Below is a small trained network, with its code and all its weights. Each question gives an input and a target symbol and asks what happens when units are switched off, that is, made to give their printed mean instead of their output.

import numpy as np


def w(rows, s, z=0):
    codes = np.array(rows[::2]) - 128.0
    scale = np.full(codes.shape[1], s)
    scale[-1] = z or s
    return codes * scale


def norm(h):
    return h / np.sqrt((h * h).mean(-1, keepdims=True) + 1e-5)


def f(y):
    return np.maximum(y, 0)


def softmax(a):
    e = np.exp(a - a.max(-1, keepdims=True))
    return e / e.sum(-1, keepdims=True)


def log_softmax(a):
    a = a - a.max(-1, keepdims=True)
    return a - np.log(np.exp(a).sum(-1, keepdims=True))


def net(x, mask):
    ids = ['ΘΞβζηλμψ'.index(c) for c in x.split()]
    T = len(ids)
    res = E[ids] + P[:T]
    q, k, v = (norm(res) @ M[0].T for M in (Q, K, V))
    z = softmax(np.where(np.tri(T) > 0, q @ k.T / 4**0.5, -1e9)) @ v
    res = res + np.where(mask[0], z, O[0][:, -1]) @ O[0][:, :-1]
    y = f(norm(res) @ A[0][:, :-1].T + A[0][:, -1])
    res = res + np.where(mask[1:17], y, B[0][:, -1]) @ B[0][:, :-1]
    return log_softmax(norm(res)[-1] @ U[:, :-1].T + U[:, -1])


Q, K, V, O, A, B = {}, {}, {}, {}, {}, {}
E = w([
[10,44,91,232],'Θ',
[136,105,111,81],'Ξ',
[162,123,134,107],'β',
[247,146,93,170],'ζ',
[167,137,139,141],'η',
[162,185,187,150],'λ',
[156,87,132,114],'μ',
[197,92,128,183],'ψ',
],0.013)
P = w([
[124,188,64,153],'0',
[123,153,30,41],'1',
[141,175,150,178],'2',
[240,120,117,166],'3',
[122,154,34,41],'4',
[138,183,161,175],'5',
[244,119,119,172],'6',
[124,155,35,41],'7',
[133,183,163,175],'8',
[244,115,120,170],'9',
[124,157,36,44],'10',
[133,184,162,174],'11',
[234,101,112,146],'12',
[123,157,37,46],'13',
],0.011)
Q[0] = w([
[157,174,9,127],'h1',
[118,181,8,123],'h1',
[81,177,71,111],'h1',
[125,90,173,109],'h1',
],0.017)
K[0] = w([
[88,227,34,171],'h1',
[132,183,38,222],'h1',
[163,167,35,135],'h1',
[151,119,185,9],'h1',
],0.015)
V[0] = w([
[152,175,160,216],'h1',
[63,142,254,184],'h1',
[139,212,118,204],'h1',
[113,21,69,144],'h1',
],0.008)
O[0] = w([
[145,227,71,35,219],'h1',
[207,89,18,76,39],'h1',
[196,238,210,96,254],'h1',
[67,169,2,124,143],'h1',
],0.0051,0.0053)
A[0] = w([
[156,95,135,45,133],'n1',
[172,157,105,54,124],'n2',
[186,144,106,212,170],'n3',
[164,127,223,135,134],'n4',
[173,156,85,103,178],'n5',
[220,51,121,194,135],'n6',
[192,98,88,69,6],'n7',
[176,134,70,166,152],'n8',
[149,113,187,109,25],'n9',
[104,178,114,56,61],'n10',
[136,203,132,140,154],'n11',
[127,115,190,81,3],'n12',
[87,91,231,107,127],'n13',
[10,125,16,166,75],'n14',
[181,154,161,236,124],'n15',
[196,47,57,100,27],'n16',
],0.012,0.0029)
B[0] = w([
[202,141,194,200,165],'n1',
[94,88,132,114,223],'n2',
[133,170,223,129,245],'n3',
[167,44,134,146,198],'n4',
[77,128,91,59,221],'n5',
[235,36,50,254,210],'n6',
[182,188,121,197,170],'n7',
[93,88,164,116,207],'n8',
[131,99,94,58,142],'n9',
[116,138,140,217,178],'n10',
[139,88,101,129,229],'n11',
[35,39,128,126,139],'n12',
[180,78,53,113,145],'n13',
[185,124,155,106,254],'n14',
[46,160,79,91,251],'n15',
[24,59,144,126,169],'n16',
],0.0085,0.0074)
U = w([
[178,209,82,141,96],'Θ',
[146,89,87,221,201],'Ξ',
[176,173,230,128,21],'β',
[108,63,200,53,249],'ζ',
[90,81,31,88,23],'η',
[39,137,173,190,67],'λ',
[106,142,219,90,100],'μ',
[250,118,138,95,44],'ψ',
],0.015,0.0018)

Each question gives the input, a string of symbols that net reads in full, and the target symbol t.
The units are the heads (4 rows each of Q, K, V and O) and the neurons (one row each of A and B). Each row of codes is followed by its name. A weight is (code - 128) times the scale printed after its matrix; where a second scale follows, it is the last column's (O, A, B and U).
mask holds one flag per unit, heads first, then neurons. A switched-off unit (its flag False) gives its mean, the last column of its rows in O or B, instead of its output. The means were averaged over made-up inputs and are rounded, as every weight is.
A unit's drop is (log p(t) with every unit on - log p(t) with that unit switched off) / (log p(t) with every unit on - log p(t) with every unit switched off).
The circuit of an input: a set's keep is (log p(t) with only the set's units on - log p(t) with every unit switched off) / (log p(t) with every unit on - log p(t) with every unit switched off). Starting from the 12 units with the biggest drops (on a tie, the unit counted first), units are removed one at a time, each time the one whose removal leaves the highest keep (on an exact tie, the one counted first), for as long as the keep stays at least 0.8.
circuit, biggest first: the units of the circuit, biggest drop first
unit that matters most: the unit with the biggest drop
top k neurons: the k neurons with the biggest drops, biggest first
drop of u: that unit's drop, to one decimal
input Θ β β Θ β ζ ζ μ ζ, target Θ: circuit, biggest first	[n15 n5]
input μ Θ Θ λ Θ Θ β μ Θ Θ β, target λ: circuit, biggest first	[h1 n10]
input Ξ λ Ξ β Θ Θ μ Θ μ Θ Θ Ξ, target η: circuit, biggest first	[n3]
input λ η β η Ξ, target ψ: top 4 neurons	[n1 n3 n15 n7]
input Θ Θ Ξ Θ η ζ Θ λ Θ β ψ ζ η, target Ξ: circuit, biggest first	[h1 n16 n14]
input ζ Θ η, target μ: circuit, biggest first	[n6 n15]
input β ζ η ψ ψ, target ζ: circuit, biggest first	[h1 n6 n4]
input β Ξ μ Θ λ Θ Θ β Θ μ, target Ξ: top 2 neurons	[n6 n16]
input Θ ψ ζ η ζ Θ Θ Θ Ξ Ξ Θ Θ Ξ, target Ξ: circuit, biggest first	[n7 n16 h1]
input β Θ ζ Θ Θ Θ Θ η, target ζ: circuit, biggest first	[h1 n12 n3]
input η ψ Θ Θ Θ ψ η β, target β: circuit, biggest first	[n1 n6 n10]
input ζ β Θ β Θ, target μ: circuit, biggest first	[n6 h1 n14]
input Θ λ Θ μ Ξ Θ ζ, target Ξ: circuit, biggest first	[n6 n14]
input β β Θ Θ β β λ ψ μ, target ψ: circuit, biggest first	[h1]
input μ Θ μ β μ ζ ζ μ, target λ: circuit, biggest first	[n10 h1]
input Ξ ψ μ ψ μ ψ Θ Θ Θ β ψ, target Ξ: top 2 neurons	[n6 n5]
input λ Θ Θ β Θ μ ζ β ζ μ Ξ, target ψ: top 3 neurons	[n1 n15 n3]
input ζ η μ Ξ Θ η η Ξ, target μ: top 2 neurons	[n6 n2]
input Θ Θ η Θ λ λ β μ λ β λ, target η: top 3 neurons	[n3 n5 n2]
input Ξ Θ λ η η, target Ξ: unit that matters most	h1
input Θ λ λ μ Θ ψ Θ Θ β, target ζ: top 2 neurons	[n6 n4]
input λ β Θ β β Θ η Ξ ζ β Ξ ψ μ, target Ξ: drop of n6	0.5
input β β Θ Θ ζ η Θ Ξ ζ η λ, target ζ: drop of n7	0.3
input η Θ ζ Θ Θ η, target μ: drop of n2	0.0
